Below is a small trained network, with its code and all its weights. Each question gives an input and a target symbol and asks what happens when units are switched off, that is, made to give their printed mean instead of their output.

import numpy as np


def w(rows, s, z=0):
    codes = np.array(rows[::2]) - 128.0
    scale = np.full(codes.shape[1], s)
    scale[-1] = z or s
    return codes * scale


def f(y):
    return np.maximum(y, 0)


def softmax(a):
    e = np.exp(a - a.max(-1, keepdims=True))
    return e / e.sum(-1, keepdims=True)


def log_softmax(a):
    a = a - a.max(-1, keepdims=True)
    return a - np.log(np.exp(a).sum(-1, keepdims=True))


def net(x, mask):
    ids = ['ΘΞΠΩβγεζηλμσφ'.index(c) for c in x.split()]
    T = len(ids)
    res = E[ids] + P[:T]
    q, k, v = (res @ M[0].T for M in (Q, K, V))
    z = softmax(np.where(np.tri(T) > 0, q @ k.T / 2**0.5, -1e9)) @ v
    res = res + np.where(mask[0], z, O[0][:, -1]) @ O[0][:, :-1]
    y = f(res @ A[0][:, :-1].T + A[0][:, -1])
    res = res + np.where(mask[1:13], y, B[0][:, -1]) @ B[0][:, :-1]
    return log_softmax(res[-1] @ U[:, :-1].T + U[:, -1])


Q, K, V, O, A, B = {}, {}, {}, {}, {}, {}
E = w([
[102,102,138,116,124,96],'Θ',
[162,193,90,95,154,166],'Ξ',
[184,81,159,112,72,109],'Π',
[87,70,129,235,161,112],'Ω',
[124,116,198,146,82,156],'β',
[158,2,134,185,65,153],'γ',
[185,121,32,45,105,174],'ε',
[144,40,180,164,32,128],'ζ',
[239,181,156,19,129,96],'η',
[99,112,79,144,182,162],'λ',
[247,165,117,153,126,111],'μ',
[133,100,171,180,95,118],'σ',
[80,124,183,129,142,127],'φ',
],0.018)
P = w([
[113,63,150,115,104,52],'0',
[183,37,172,42,37,161],'1',
[180,90,161,93,67,158],'2',
[255,117,124,104,71,172],'3',
[188,84,148,128,48,148],'4',
[210,143,97,125,79,154],'5',
[168,142,184,165,149,46],'6',
],0.0057)
Q[0] = w([
[173,230,25,134,122,87],'h0',
[166,29,121,128,132,255],'h0',
],0.0051)
K[0] = w([
[146,127,220,77,108,254],'h0',
[29,177,156,127,184,184],'h0',
],0.007)
V[0] = w([
[113,129,203,178,85,217],'h0',
[14,132,160,2,136,203],'h0',
],0.0071)
O[0] = w([
[100,180,161,54,66,4,249],'h0',
[108,120,124,228,128,2,3],'h0',
],0.0084,0.0033)
A[0] = w([
[175,82,97,125,11,170,114],'n0',
[76,194,43,41,144,113,188],'n1',
[109,92,114,133,154,151,89],'n2',
[139,12,129,153,85,115,44],'n3',
[114,106,138,112,174,128,15],'n4',
[65,105,113,137,245,82,246],'n5',
[158,114,86,110,138,126,2],'n6',
[124,112,126,117,207,113,171],'n7',
[124,91,160,140,100,107,30],'n8',
[123,118,138,78,123,153,206],'n9',
[189,108,142,82,67,112,101],'n10',
[144,87,136,66,101,93,52],'n11',
],0.011,0.0035)
B[0] = w([
[111,142,173,97,239,85,254],'n0',
[166,89,166,206,30,131,156],'n1',
[147,72,76,136,141,38,138],'n2',
[231,153,2,138,113,206,196],'n3',
[194,160,146,179,94,70,128],'n4',
[243,130,88,166,115,121,155],'n5',
[51,112,185,150,243,90,137],'n6',
[135,189,118,164,67,144,138],'n7',
[140,191,97,89,81,51,165],'n8',
[135,232,73,143,139,218,193],'n9',
[23,145,152,149,118,116,253],'n10',
[63,169,137,212,140,105,186],'n11',
],0.006,0.0096)
U = w([
[250,154,30,123,2,210,253],'Θ',
[172,115,134,176,118,161,201],'Ξ',
[107,127,164,173,217,113,162],'Π',
[124,170,176,107,166,167,98],'Ω',
[57,176,170,163,124,28,168],'β',
[98,168,132,119,147,121,18],'γ',
[142,114,134,106,171,122,96],'ε',
[55,206,73,134,149,101,11],'ζ',
[141,163,144,137,147,155,32],'η',
[143,117,153,122,154,112,57],'λ',
[173,164,168,40,154,218,23],'μ',
[137,138,154,42,109,117,104],'σ',
[126,120,166,172,169,49,140],'φ',
],0.0067,0.0035)

Each question gives the input, a string of symbols that net reads in full, and the target symbol t.
The units are the heads (2 rows each of Q, K, V and O) and the neurons (one row each of A and B). Each row of codes is followed by its name. A weight is (code - 128) times the scale printed after its matrix; where a second scale follows, it is the last column's (O, A, B and U).
mask holds one flag per unit, heads first, then neurons. A switched-off unit (its flag False) gives its mean, the last column of its rows in O or B, instead of its output. The means were averaged over made-up inputs and are rounded, as every weight is.
A unit's drop is (log p(t) with every unit on - log p(t) with that unit switched off) / (log p(t) with every unit on - log p(t) with every unit switched off).
The circuit of an input: a set's keep is (log p(t) with only the set's units on - log p(t) with every unit switched off) / (log p(t) with every unit on - log p(t) with every unit switched off). Starting from the 12 units with the biggest drops (on a tie, the unit counted first), units are removed one at a time, each time the one whose removal leaves the highest keep (on an exact tie, the one counted first), for as long as the keep stays at least 0.8.
circuit, biggest first: the units of the circuit, biggest drop first
top k neurons: the k neurons with the biggest drops, biggest first
drop of u: that unit's drop, to one decimal
input β σ β Θ, target β: circuit, biggest first : [h0; n3]
input β β β β η, target β: circuit, biggest first : [h0; n10; n11]
input β σ ζ, target β: top 3 neurons : [n0; n10; n11]
input β β β Θ, target β: circuit, biggest first : [h0; n11]
input μ μ η β, target μ: circuit, biggest first : [h0; n0]
input φ φ λ, target Θ: top 3 neurons : [n0; n5; n10]
input Ω γ β β η, target β: circuit, biggest first : [n10; n11; h0]
input β φ φ σ, target β: circuit, biggest first : [h0]
input β β Ω Π, target β: top 3 neurons : [n10; n11; n0]
input ε Π β β η β Ξ, target Θ: top 4 neurons : [n0; n1; n10; n11]
input β β β Ω, target Θ: top 2 neurons : [n0; n10]
input γ ε ζ β β β, target β: top 2 neurons : [n3; n10]
input φ η Ω σ β λ, target Θ: drop of n11 : 0.1
input σ Θ λ Π Ω Θ Ξ, target Θ: drop of n3 : -0.2
input ε φ μ ε Ω, target Θ: drop of n10 : 0.1
